Below are the code and all the weights of a small trained network. Each question names an input and a class and asks about switching units off, where a switched-off unit gives its printed mean instead of its output.

import numpy as np


def w(rows, s, z=0):
    codes = np.array(rows[::2]) - 128.0
    scale = np.full(codes.shape[1], s)
    scale[-1] = z or s
    return codes * scale


def f(y):
    return np.maximum(y, 0)


def log_softmax(a):
    a = a - a.max(-1, keepdims=True)
    return a - np.log(np.exp(a).sum(-1, keepdims=True))


def net(x, mask):
    res = np.array(x, float).reshape(1, 7) / 4 @ E
    y = f(res @ A[0][:, :-1].T + A[0][:, -1])
    res = res + np.where(mask, y, B[0][:, -1]) @ B[0][:, :-1]
    return log_softmax(res[-1] @ U[:, :-1].T + U[:, -1])


A, B = {}, {}
E = w([
[57,249,62,169,110,147,138,164,61,132,64],'x0',
[173,180,203,136,53,59,74,182,113,128,133],'x1',
[128,129,130,131,132,129,128,124,119,127,128],'x2',
[221,221,54,176,138,155,149,158,254,89,206],'x3',
[135,106,112,149,121,146,103,124,103,147,150],'x4',
[51,100,175,190,127,152,156,214,122,24,160],'x5',
[117,194,166,4,95,135,188,138,139,112,138],'x6',
],0.0084)
A[0] = w([
[194,199,76,85,166,164,95,166,169,52,165,47],'neuron 1',
[173,173,94,158,102,171,146,180,233,129,165,1],'neuron 2',
[101,96,35,128,204,202,242,86,132,153,125,150],'neuron 3',
[92,208,70,163,143,87,141,139,113,143,76,64],'neuron 4',
[223,196,215,153,43,60,36,198,90,128,122,115],'neuron 5',
[75,219,47,150,91,156,129,126,38,128,105,79],'neuron 6',
[181,178,65,188,165,126,130,135,183,120,179,84],'neuron 7',
[64,116,184,173,120,208,132,253,128,56,192,89],'neuron 8',
[203,150,91,114,135,111,91,107,145,212,112,53],'neuron 9',
[167,167,112,81,100,130,90,57,127,185,91,48],'neuron 10',
[106,180,160,11,58,152,235,151,162,137,144,196],'neuron 11',
[187,157,59,100,116,69,142,39,139,215,60,90],'neuron 12',
],0.0063,0.0041)
B[0] = w([
[29,127,205,126,107,108,22,132,106,109,113,205],'neuron 1',
[97,172,253,64,134,190,80,105,83,205,123,210],'neuron 2',
[162,100,105,75,129,169,121,171,139,61,62,225],'neuron 3',
[201,17,183,117,169,57,130,84,151,71,188,178],'neuron 4',
[123,86,2,87,158,221,131,123,197,40,12,255],'neuron 5',
[240,105,164,89,192,26,113,49,160,139,150,205],'neuron 6',
[76,89,195,168,178,149,38,187,35,107,108,223],'neuron 7',
[76,123,101,165,68,52,207,45,179,105,155,232],'neuron 8',
[78,152,144,180,81,119,219,107,159,121,192,186],'neuron 9',
[40,175,183,163,86,184,201,158,154,96,201,186],'neuron 10',
[156,17,61,156,173,61,134,249,146,224,107,240],'neuron 11',
[7,107,123,169,69,100,158,145,153,72,188,216],'neuron 12',
],0.0063,0.0086)
U = w([
[118,121,109,119,129,124,116,154,137,118,127,253],'0',
[50,172,143,150,75,129,228,118,150,66,186,26],'1',
[47,146,220,75,144,139,62,148,45,138,78,58],'2',
[141,130,107,112,137,131,136,149,136,104,129,228],'3',
[146,138,52,67,142,221,142,150,163,45,58,46],'4',
[254,106,181,91,150,66,126,71,173,109,195,73],'5',
[130,114,66,169,149,105,114,206,133,185,140,149],'6',
],0.0083,0.0059)

Each question gives the input, the list of numbers given to net, and the class t.
The units are the neurons (one row each of A and B). Each row of codes is followed by its name. A weight is (code - 128) times the scale printed after its matrix; where a second scale follows, it is the last column's (A, B and U).
mask holds one flag per neuron, in row order. A switched-off neuron (its flag False) gives its mean, the last column of its row in B, instead of its output. The means were averaged over made-up inputs and are rounded, as every weight is.
A unit's drop is (log p(t) with every unit on - log p(t) with that unit switched off) / (log p(t) with every unit on - log p(t) with every unit switched off).
The circuit of an input: a set's keep is (log p(t) with only the set's units on - log p(t) with every unit switched off) / (log p(t) with every unit on - log p(t) with every unit switched off). Starting from all 12 units, units are removed one at a time, each time the one whose removal leaves the highest keep (on an exact tie, the one counted first), for as long as the keep stays at least 0.8.
circuit, biggest first: the units of the circuit, biggest drop first
top k neurons: the k neurons with the biggest drops, biggest first
drop of u: that unit's drop, to one decimal
input [-6,-7,2,-7,7,8,1], class 1: top 4 neurons -> (neuron 8; neuron 5; neuron 11; neuron 7)
input [-4,2,5,3,4,3,7], class 6: top 2 neurons -> (neuron 11; neuron 6)
input [-1,-8,-1,-5,5,-5,-4], class 4: top neuron -> (neuron 3)
input [-5,-6,6,6,-3,-6,7], class 6: top 2 neurons -> (neuron 11; neuron 5)
input [-1,-3,-8,-7,6,8,-7], class 1: top 3 neurons -> (neuron 8; neuron 11; neuron 7)
input [0,5,3,-3,-6,-7,6], class 1: top 2 neurons -> (neuron 10; neuron 12)
input [8,-1,0,-3,-6,6,-4], class 5: top 2 neurons -> (neuron 6; neuron 4)
input [-6,5,1,6,-1,3,2], class 2: top 3 neurons -> (neuron 2; neuron 1; neuron 7)
input [-5,-5,-4,5,0,-1,-3], class 2: top 3 neurons -> (neuron 7; neuron 5; neuron 2)
input [3,-7,-8,-3,-7,4,8], class 3: top 2 neurons -> (neuron 5; neuron 11)
input [7,-2,-1,8,1,0,7], class 2: circuit, biggest first -> (neuron 1; neuron 2)
input [0,4,-6,-4,3,5,6], class 3: top 2 neurons -> (neuron 11; neuron 12)
input [4,4,8,8,7,3,-8], class 2: circuit, biggest first -> (neuron 7; neuron 2)
input [2,0,4,2,4,2,8], class 6: top neuron -> (neuron 11)
input [4,4,3,8,-2,-6,-8], class 2: circuit, biggest first -> (neuron 7; neuron 2)
input [-4,-5,-1,8,5,2,-6], class 2: circuit, biggest first -> (neuron 7; neuron 2; neuron 1)
input [0,-2,6,-5,-2,5,8], class 6: circuit, biggest first -> (neuron 11; neuron 2)
input [8,2,2,-2,1,-8,0], class 1: circuit, biggest first -> (neuron 12; neuron 10)
input [8,-3,7,4,4,3,-7], class 5: circuit, biggest first -> (neuron 6; neuron 4)
input [0,-4,8,7,4,-8,7], class 1: top 3 neurons -> (neuron 12; neuron 9; neuron 10)
input [-4,6,-3,-5,7,0,6], class 0: top 2 neurons -> (neuron 3; neuron 11)
input [7,0,-3,8,0,-8,-6], class 1: top 2 neurons -> (neuron 9; neuron 12)
input [-1,-3,-7,6,8,7,8], class 0: circuit, biggest first -> (neuron 11)
input [8,-2,2,-2,-3,4,-3], class 5: drop of neuron 4 -> 0.2
input [0,-1,-6,7,-5,-6,1], class 2: drop of neuron 2 -> 0.3
input [1,1,-6,8,6,-4,2], class 2: drop of neuron 2 -> 0.2
input [8,2,6,-4,-5,4,-2], class 5: drop of neuron 4 -> 0.2
input [2,8,-2,-4,4,-4,-5], class 4: circuit, biggest first -> (neuron 5)
